Below are the code and all the weights of a small trained network. Each question names an input and a target symbol and asks about switching units off, where a switched-off unit gives its printed mean instead of its output.

import numpy as np


def w(rows, s, z=0):
    codes = np.array(rows[::2]) - 128.0
    scale = np.full(codes.shape[1], s)
    scale[-1] = z or s
    return codes * scale


def norm(h):
    return h / np.sqrt((h * h).mean(-1, keepdims=True) + 1e-5)


def f(y):
    return np.maximum(y, 0)


def softmax(a):
    e = np.exp(a - a.max(-1, keepdims=True))
    return e / e.sum(-1, keepdims=True)


def log_softmax(a):
    a = a - a.max(-1, keepdims=True)
    return a - np.log(np.exp(a).sum(-1, keepdims=True))


def net(x, mask):
    ids = ['γδηθλπτφω'.index(c) for c in x.split()]
    T = len(ids)
    res = E[ids] + P[:T]
    r = norm(res)
    for j in range(2):
        rows = slice(3 * j, 3 * j + 3)
        q, k, v = (r @ M[0][rows].T for M in (Q, K, V))
        z = softmax(np.where(np.tri(T) > 0, q @ k.T / 3**0.5, -1e9)) @ v
        o = O[0][rows]
        res = res + np.where(mask[j], z, o[:, -1]) @ o[:, :-1]
    y = f(norm(res) @ A[0][:, :-1].T + A[0][:, -1])
    res = res + np.where(mask[2:18], y, B[0][:, -1]) @ B[0][:, :-1]
    return log_softmax(norm(res)[-1] @ U[:, :-1].T + U[:, -1])


Q, K, V, O, A, B = {}, {}, {}, {}, {}, {}
E = w([
[109,151,125],'γ',
[162,116,133],'δ',
[73,108,126],'η',
[108,149,114],'θ',
[81,190,136],'λ',
[138,156,116],'π',
[249,131,82],'τ',
[111,114,199],'φ',
[40,9,191],'ω',
],0.018)
P = w([
[255,59,140],'0',
[172,139,140],'1',
[151,127,117],'2',
[154,82,112],'3',
[88,159,112],'4',
[143,70,108],'5',
[86,137,188],'6',
[58,186,146],'7',
],0.0086)
Q[0] = w([
[248,138,164],'H0',
[89,45,146],'H0',
[112,68,124],'H0',
[130,222,182],'H1',
[177,110,179],'H1',
[139,94,172],'H1',
],0.011)
K[0] = w([
[247,174,71],'H0',
[92,166,114],'H0',
[111,148,109],'H0',
[147,105,140],'H1',
[220,162,178],'H1',
[133,41,86],'H1',
],0.013)
V[0] = w([
[88,147,146],'H0',
[2,24,252],'H0',
[159,144,219],'H0',
[98,127,80],'H1',
[151,42,152],'H1',
[215,25,168],'H1',
],0.0062)
O[0] = w([
[140,197,49,122],'H0',
[116,80,67,250],'H0',
[13,75,147,175],'H0',
[79,253,184,115],'H1',
[59,141,77,109],'H1',
[113,164,51,133],'H1',
],0.0062,0.0013)
A[0] = w([
[63,188,230,165],'N0',
[95,254,235,118],'N1',
[109,87,135,198],'N2',
[124,121,244,126],'N3',
[141,236,163,2],'N4',
[54,158,35,196],'N5',
[127,195,91,109],'N6',
[89,144,178,83],'N7',
[235,83,186,209],'N8',
[199,22,90,80],'N9',
[138,90,84,132],'N10',
[104,83,205,116],'N11',
[177,243,155,247],'N12',
[62,122,201,90],'N13',
[143,147,83,117],'N14',
[175,234,42,194],'N15',
],0.007,0.0025)
B[0] = w([
[144,187,121,255],'N0',
[72,179,164,248],'N1',
[114,126,111,177],'N2',
[84,210,112,208],'N3',
[72,155,109,166],'N4',
[102,108,179,216],'N5',
[143,153,176,150],'N6',
[124,81,151,172],'N7',
[75,142,88,218],'N8',
[90,253,135,178],'N9',
[94,171,111,156],'N10',
[154,127,132,185],'N11',
[111,76,151,225],'N12',
[148,128,115,201],'N13',
[152,82,174,143],'N14',
[145,79,197,185],'N15',
],0.0068,0.0052)
U = w([
[124,169,143,45],'γ',
[107,252,96,163],'δ',
[56,82,82,191],'η',
[123,145,137,21],'θ',
[129,96,194,113],'λ',
[120,159,144,35],'π',
[203,160,138,252],'τ',
[133,148,152,71],'φ',
[117,68,116,162],'ω',
],0.011,0.0035)

Each question gives the input, a string of symbols that net reads in full, and the target symbol t.
The units are the heads (3 rows each of Q, K, V and O) and the neurons (one row each of A and B). Each row of codes is followed by its name. A weight is (code - 128) times the scale printed after its matrix; where a second scale follows, it is the last column's (O, A, B and U).
mask holds one flag per unit, heads first, then neurons. A switched-off unit (its flag False) gives its mean, the last column of its rows in O or B, instead of its output. The means were averaged over made-up inputs and are rounded, as every weight is.
A unit's drop is (log p(t) with every unit on - log p(t) with that unit switched off) / (log p(t) with every unit on - log p(t) with every unit switched off).
The circuit of an input: a set's keep is (log p(t) with only the set's units on - log p(t) with every unit switched off) / (log p(t) with every unit on - log p(t) with every unit switched off). Starting from the 12 units with the biggest drops (on a tie, the unit counted first), units are removed one at a time, each time the one whose removal leaves the highest keep (on an exact tie, the one counted first), for as long as the keep stays at least 0.8.
units of the circuit, in order: the units of the circuit, biggest drop first
which heads matter: for each layer, one digit per head in row order, 1 if its drop is at least 0.15 and else 0, layers parted by /
drop when u is switched off: that unit's drop, to one decimal
input ω γ φ ω ω π, target λ: units of the circuit, in order : H0, N15, N12
input λ η φ φ θ, target η: units of the circuit, in order : H0, N0
input δ ω φ φ φ φ π, target η: units of the circuit, in order : H0, H1, N0
input τ δ φ λ, target η: which heads matter : 10
input φ η π, target λ: which heads matter : 00
input γ η γ φ φ, target η: units of the circuit, in order : H0, H1, N1
input ω λ γ δ, target δ: units of the circuit, in order : N9
input θ θ τ τ γ φ, target δ: which heads matter : 11
input δ η θ, target λ: which heads matter : 10
input π φ γ, target η: which heads matter : 10
input φ γ γ φ, target δ: drop when H0 is switched off : 0.3
input φ τ γ δ, target δ: drop when N9 is switched off : 0.2
input γ γ φ γ, target η: drop when N1 is switched off : 0.3
input γ γ η γ, target λ: drop when N11 is switched off : 0.0
